Below is a small trained network, with its code and all its weights. Each question gives an input and a class and asks what happens when units are switched off, that is, made to give their printed mean instead of their output.

import numpy as np


def w(rows, s, z=0):
    codes = np.array(rows[::2]) - 128.0
    scale = np.full(codes.shape[1], s)
    scale[-1] = z or s
    return codes * scale


def f(y):
    return y / 2 * (1 + np.tanh(0.7978845608 * (y + 0.044715 * y**3)))


def log_softmax(a):
    a = a - a.max(-1, keepdims=True)
    return a - np.log(np.exp(a).sum(-1, keepdims=True))


def net(x, mask):
    res = np.array(x, float).reshape(1, 7) / 4 @ E
    y = f(res @ A[0][:, :-1].T + A[0][:, -1])
    res = res + np.where(mask, y, B[0][:, -1]) @ B[0][:, :-1]
    return log_softmax(res[-1] @ U[:, :-1].T + U[:, -1])


A, B = {}, {}
E = w([
[120,115,125,122,133,122,138,134,128],'x0',
[169,115,38,117,151,105,182,68,94],'x1',
[131,124,132,144,124,124,132,125,117],'x2',
[93,108,46,194,129,76,78,193,74],'x3',
[206,38,110,28,88,255,112,201,24],'x4',
[92,216,154,60,187,125,102,162,53],'x5',
[126,137,126,136,120,149,122,112,122],'x6',
],0.0069)
A[0] = w([
[114,237,158,65,241,106,141,143,1,126],'N0',
[44,109,244,129,41,164,17,201,178,204],'N1',
[210,60,117,199,55,121,146,124,207,28],'N2',
[187,15,129,22,56,221,58,186,47,4],'N3',
[173,119,248,45,95,198,241,48,190,129],'N4',
[81,72,27,185,120,150,28,179,118,236],'N5',
[130,7,93,155,32,144,123,76,223,54],'N6',
],0.006,0.0037)
B[0] = w([
[114,40,125,101,183,254,55,123,154,205],'N0',
[147,120,147,45,156,140,207,85,44,241],'N1',
[79,50,187,113,211,181,51,155,74,179],'N2',
[22,154,195,208,65,44,55,45,194,255],'N3',
[179,250,45,134,126,75,131,188,72,223],'N4',
[161,211,96,77,124,117,176,161,49,230],'N5',
[127,41,88,154,216,209,83,176,101,199],'N6',
],0.0076,0.0066)
U = w([
[2,164,174,215,100,22,68,53,219,38],'0',
[157,55,137,101,202,221,111,173,131,88],'1',
[172,114,109,65,113,104,200,93,67,254],'2',
[138,148,106,114,89,118,182,139,105,206],'3',
[217,202,70,101,71,77,156,200,79,96],'4',
[155,138,123,105,109,119,149,124,126,144],'5',
],0.0069,0.0041)

Each question gives the input, the list of numbers given to net, and the class t.
The units are the neurons (one row each of A and B). Each row of codes is followed by its name. A weight is (code - 128) times the scale printed after its matrix; where a second scale follows, it is the last column's (A, B and U).
mask holds one flag per neuron, in row order. A switched-off neuron (its flag False) gives its mean, the last column of its row in B, instead of its output. The means were averaged over made-up inputs and are rounded, as every weight is.
A unit's drop is (log p(t) with every unit on - log p(t) with that unit switched off) / (log p(t) with every unit on - log p(t) with every unit switched off).
The circuit of an input: a set's keep is (log p(t) with only the set's units on - log p(t) with every unit switched off) / (log p(t) with every unit on - log p(t) with every unit switched off). Starting from all 7 units, units are removed one at a time, each time the one whose removal leaves the highest keep (on an exact tie, the one counted first), for as long as the keep stays at least 0.8.
units of the circuit, in order: the units of the circuit, biggest drop first
unit that matters most: the unit with the biggest drop
k most important neurons: the k neurons with the biggest drops, biggest first
drop of u: that unit's drop, to one decimal
input [-7,8,7,5,-7,-7,7], class 2: 3 most important neurons -> [N3 N5 N0]
input [-2,-8,-8,7,-5,-8,-7], class 1: units of the circuit, in order -> [N6 N3]
input [8,-7,1,7,-4,-3,8], class 3: most important neuron -> [N4]
input [-1,-6,4,2,-5,-2,6], class 2: units of the circuit, in order -> [N3 N1]
input [6,6,-5,-5,4,7,7], class 1: 2 most important neurons -> [N0 N5]
input [-2,-5,4,-8,8,8,7], class 0: 2 most important neurons -> [N3 N5]
input [5,6,-8,0,-3,-8,4], class 1: units of the circuit, in order -> [N6 N2]
input [1,-4,2,2,-3,6,-1], class 1: 2 most important neurons -> [N0 N3]
input [8,4,-6,-7,4,-6,-3], class 4: 3 most important neurons -> [N4 N0 N1]
input [1,0,2,-7,3,-4,-2], class 4: 2 most important neurons -> [N4 N0]
input [-2,-3,-6,6,-1,-4,-4], class 4: 3 most important neurons -> [N5 N0 N3]
input [8,7,5,4,7,-8,-7], class 1: 2 most important neurons -> [N6 N2]
input [3,-2,-4,-5,-2,-8,8], class 1: 2 most important neurons -> [N6 N2]
input [4,-6,4,-8,1,2,-6], class 4: unit that matters most -> N4
input [-2,2,0,-6,-3,1,5], class 4: units of the circuit, in order -> [N4 N3]
input [3,-5,-2,2,-7,8,-6], class 1: units of the circuit, in order -> [N0 N3]
input [3,2,-2,-8,-5,1,5], class 4: 2 most important neurons -> [N4 N3]
input [3,7,2,7,8,-7,-8], class 0: 2 most important neurons -> [N3 N1]
input [-8,-8,-2,-6,-5,-2,0], class 2: 2 most important neurons -> [N1 N3]
input [6,3,-2,-4,8,5,-7], class 0: units of the circuit, in order -> [N3]
input [-4,-5,-6,7,-3,-3,4], class 4: 3 most important neurons -> [N5 N3 N0]
input [6,-6,-6,0,8,-1,-3], class 0: drop of N3 -> 1.2
input [-6,5,8,2,8,-5,2], class 0: drop of N3 -> 1.0
input [-5,1,4,-8,0,-5,-6], class 4: drop of N4 -> 1.4
input [-7,-1,2,-1,4,-1,-4], class 0: drop of N3 -> 0.6
